Below are the code and all the weights of a small trained network. Each question names an input and a target symbol and asks about switching units off, where a switched-off unit gives its printed mean instead of its output.

import numpy as np


def w(rows, s, z=0):
    codes = np.array(rows[::2]) - 128.0
    scale = np.full(codes.shape[1], s)
    scale[-1] = z or s
    return codes * scale


def norm(h):
    return h / np.sqrt((h * h).mean(-1, keepdims=True) + 1e-5)


def f(y):
    return np.maximum(y, 0)


def softmax(a):
    e = np.exp(a - a.max(-1, keepdims=True))
    return e / e.sum(-1, keepdims=True)


def log_softmax(a):
    a = a - a.max(-1, keepdims=True)
    return a - np.log(np.exp(a).sum(-1, keepdims=True))


def net(x, mask):
    ids = ['ΞΣαβγδεζθλτψ'.index(c) for c in x.split()]
    T = len(ids)
    res = E[ids] + P[:T]
    u = 0
    for l in range(3):
        r = norm(res)
        for j in range(3):
            rows = slice(2 * j, 2 * j + 2)
            q, k, v = (r @ M[l][rows].T for M in (Q, K, V))
            z = softmax(np.where(np.tri(T) > 0, q @ k.T / 2**0.5, -1e9)) @ v
            o = O[l][rows]
            res = res + np.where(mask[u + j], z, o[:, -1]) @ o[:, :-1]
        u += 3
        y = f(norm(res) @ A[l][:, :-1].T + A[l][:, -1])
        res = res + np.where(mask[u : u + 8], y, B[l][:, -1]) @ B[l][:, :-1]
        u += 8
    return log_softmax(norm(res)[-1] @ U[:, :-1].T + U[:, -1])


Q, K, V, O, A, B = {}, {}, {}, {}, {}, {}
E = w([
[128,89,44],'Ξ',
[131,183,197],'Σ',
[135,174,200],'α',
[110,163,146],'β',
[92,133,55],'γ',
[102,187,166],'δ',
[84,103,95],'ε',
[129,252,104],'ζ',
[132,113,83],'θ',
[174,76,148],'λ',
[180,42,109],'τ',
[118,118,99],'ψ',
],0.014)
P = w([
[190,172,142],'0',
[70,193,5],'1',
[162,153,115],'2',
[167,151,120],'3',
[154,148,130],'4',
[160,128,124],'5',
[161,121,123],'6',
[167,117,122],'7',
[153,108,122],'8',
[162,105,124],'9',
[158,98,114],'10',
],0.0035)
Q[0] = w([
[128,44,96],'0.h1',
[107,117,176],'0.h1',
[208,84,156],'0.h2',
[146,215,151],'0.h2',
[70,203,138],'0.h3',
[141,2,121],'0.h3',
],0.0088)
K[0] = w([
[124,145,122],'0.h1',
[119,131,83],'0.h1',
[120,102,226],'0.h2',
[98,112,99],'0.h2',
[106,36,179],'0.h3',
[152,255,131],'0.h3',
],0.01)
V[0] = w([
[227,228,128],'0.h1',
[36,2,168],'0.h1',
[71,233,179],'0.h2',
[85,135,223],'0.h2',
[123,175,59],'0.h3',
[233,201,60],'0.h3',
],0.0055)
O[0] = w([
[125,139,116,142],'0.h1',
[211,166,136,64],'0.h1',
[147,89,148,59],'0.h2',
[132,125,134,1],'0.h2',
[108,101,161,221],'0.h3',
[104,1,141,228],'0.h3',
],0.007,0.0031)
A[0] = w([
[184,186,203,195],'0.n1',
[246,68,172,89],'0.n2',
[148,29,109,254],'0.n3',
[200,25,129,155],'0.n4',
[255,239,74,210],'0.n5',
[177,184,251,148],'0.n6',
[195,80,179,87],'0.n7',
[5,53,221,118],'0.n8',
],0.0053,0.0033)
B[0] = w([
[78,40,191,161],'0.n1',
[156,200,22,160],'0.n2',
[12,122,157,253],'0.n3',
[4,208,95,194],'0.n4',
[233,116,241,159],'0.n5',
[54,21,113,161],'0.n6',
[169,184,134,149],'0.n7',
[184,163,163,171],'0.n8',
],0.0045,0.0057)
Q[1] = w([
[131,124,249],'1.h1',
[203,90,122],'1.h1',
[126,33,108],'1.h2',
[198,64,81],'1.h2',
[112,13,1],'1.h3',
[11,140,168],'1.h3',
],0.0079)
K[1] = w([
[33,39,73],'1.h1',
[30,163,153],'1.h1',
[220,227,226],'1.h2',
[33,165,194],'1.h2',
[223,254,59],'1.h3',
[34,134,160],'1.h3',
],0.0069)
V[1] = w([
[164,126,13],'1.h1',
[2,222,135],'1.h1',
[136,133,208],'1.h2',
[137,93,69],'1.h2',
[160,22,120],'1.h3',
[91,176,198],'1.h3',
],0.0056)
O[1] = w([
[216,38,36,129],'1.h1',
[141,190,173,252],'1.h1',
[120,232,99,89],'1.h2',
[233,111,87,145],'1.h2',
[43,154,159,104],'1.h3',
[254,77,183,136],'1.h3',
],0.0045,0.0036)
A[1] = w([
[150,115,69,88],'1.n1',
[162,75,83,114],'1.n2',
[115,160,49,202],'1.n3',
[121,238,93,206],'1.n4',
[103,159,168,38],'1.n5',
[129,86,254,255],'1.n6',
[138,81,81,52],'1.n7',
[88,198,67,179],'1.n8',
],0.0074,0.0028)
B[1] = w([
[197,157,125,157],'1.n1',
[45,47,180,167],'1.n2',
[221,105,195,246],'1.n3',
[113,75,238,187],'1.n4',
[226,101,54,142],'1.n5',
[105,75,1,252],'1.n6',
[133,108,171,165],'1.n7',
[204,102,185,241],'1.n8',
],0.0047,0.0041)
Q[2] = w([
[134,254,143],'2.h1',
[125,3,86],'2.h1',
[176,174,81],'2.h2',
[218,93,202],'2.h2',
[190,208,147],'2.h3',
[196,229,187],'2.h3',
],0.0098)
K[2] = w([
[243,163,170],'2.h1',
[42,2,144],'2.h1',
[137,157,239],'2.h2',
[164,230,104],'2.h2',
[65,89,60],'2.h3',
[109,101,9],'2.h3',
],0.01)
V[2] = w([
[40,17,140],'2.h1',
[84,31,165],'2.h1',
[183,71,121],'2.h2',
[119,254,45],'2.h2',
[81,127,40],'2.h3',
[95,37,108],'2.h3',
],0.0064)
O[2] = w([
[80,229,2,254],'2.h1',
[89,146,117,223],'2.h1',
[194,148,115,155],'2.h2',
[167,138,150,37],'2.h2',
[92,118,82,106],'2.h3',
[118,194,65,170],'2.h3',
],0.0058,0.0093)
A[2] = w([
[142,195,78,252],'2.n1',
[167,85,151,168],'2.n2',
[92,133,95,90],'2.n3',
[89,151,128,183],'2.n4',
[68,189,87,170],'2.n5',
[205,152,224,145],'2.n6',
[129,150,109,81],'2.n7',
[132,2,142,113],'2.n8',
],0.0086,0.0038)
B[2] = w([
[208,70,186,237],'2.n1',
[186,77,151,134],'2.n2',
[148,253,160,180],'2.n3',
[190,102,170,188],'2.n4',
[189,175,187,255],'2.n5',
[143,60,179,142],'2.n6',
[170,162,132,137],'2.n7',
[111,150,227,134],'2.n8',
],0.0061,0.0092)
U = w([
[162,108,69,35],'Ξ',
[75,197,179,27],'Σ',
[99,139,158,20],'α',
[90,152,175,13],'β',
[141,198,3,171],'γ',
[100,153,196,16],'δ',
[223,40,201,202],'ε',
[17,42,126,251],'ζ',
[86,123,54,45],'θ',
[255,117,156,212],'λ',
[244,57,20,238],'τ',
[75,182,80,59],'ψ',
],0.0084,0.0027)

Each question gives the input, a string of symbols that net reads in full, and the target symbol t.
The units are the heads (2 rows each of Q, K, V and O) and the neurons (one row each of A and B). Each row of codes is followed by its name. A weight is (code - 128) times the scale printed after its matrix; where a second scale follows, it is the last column's (O, A, B and U).
mask holds one flag per unit, layer by layer, with each layer's heads first. A switched-off unit (its flag False) gives its mean, the last column of its rows in O or B, instead of its output. The means were averaged over made-up inputs and are rounded, as every weight is.
A unit's drop is (log p(t) with every unit on - log p(t) with that unit switched off) / (log p(t) with every unit on - log p(t) with every unit switched off).
The circuit of an input: a set's keep is (log p(t) with only the set's units on - log p(t) with every unit switched off) / (log p(t) with every unit on - log p(t) with every unit switched off). Starting from the 12 units with the biggest drops (on a tie, the unit counted first), units are removed one at a time, each time the one whose removal leaves the highest keep (on an exact tie, the one counted first), for as long as the keep stays at least 0.8.
units of the circuit, in order: the units of the circuit, biggest drop first
unit that matters most: the unit with the biggest drop
top k neurons: the k neurons with the biggest drops, biggest first
top k neurons in layer l: the k neurons of layer l with the biggest drops, biggest first
which heads matter: for each layer, one digit per head in row order, 1 if its drop is at least 0.15 and else 0, layers parted by /
drop of u: that unit's drop, to one decimal
input γ γ τ δ Σ, target γ: top 2 neurons => [1.n6; 0.n6]
input ψ τ Ξ λ γ ψ γ λ Ξ λ, target γ: which heads matter => 001 / 000 / 000
input τ λ γ ε, target τ: units of the circuit, in order => [1.h1; 0.h1]
input ζ γ τ, target ζ: which heads matter => 101 / 000 / 001
input λ τ λ τ ε θ τ λ γ δ, target τ: unit that matters most => 1.n6
input γ γ Σ θ γ λ τ δ, target γ: top 2 neurons => [1.n6; 0.n6]
input τ γ γ β τ ζ Σ γ τ ψ λ, target γ: top 4 neurons => [0.n4; 1.n6; 0.n2; 1.n3]
input τ λ τ ψ, target τ: units of the circuit, in order => [1.h1; 0.n2]
input τ τ Σ, target τ: top 2 neurons in layer 0 => [0.n2; 0.n6]
input τ λ λ α, target τ: which heads matter => 101 / 110 / 010
input δ γ ζ λ γ γ, target λ: which heads matter => 000 / 001 / 000
input λ β τ Ξ, target λ: top 3 neurons => [0.n4; 0.n3; 0.n1]
input γ γ τ, target γ: top 2 neurons in layer 0 => [0.n4; 0.n3]
input τ γ γ Σ Ξ γ Σ γ Σ, target γ: top 2 neurons in layer 0 => [0.n6; 0.n1]
input ε λ γ, target ε: unit that matters most => 0.h3
input τ τ τ θ ψ γ, target τ: top 2 neurons in layer 1 => [1.n3; 1.n1]
input τ ψ α, target τ: top 2 neurons => [1.n6; 0.n3]
input τ ε γ λ τ θ γ γ, target τ: top 2 neurons in layer 0 => [0.n2; 0.n4]
input γ α β, target γ: drop of 2.h3 => 0.2
input ψ β θ γ β γ γ λ τ β, target γ: unit that matters most => 1.n6
input λ ψ ε τ δ γ β, target τ: drop of 0.n7 => 0.1
input τ γ ζ δ γ λ γ, target λ: drop of 2.h3 => 0.2
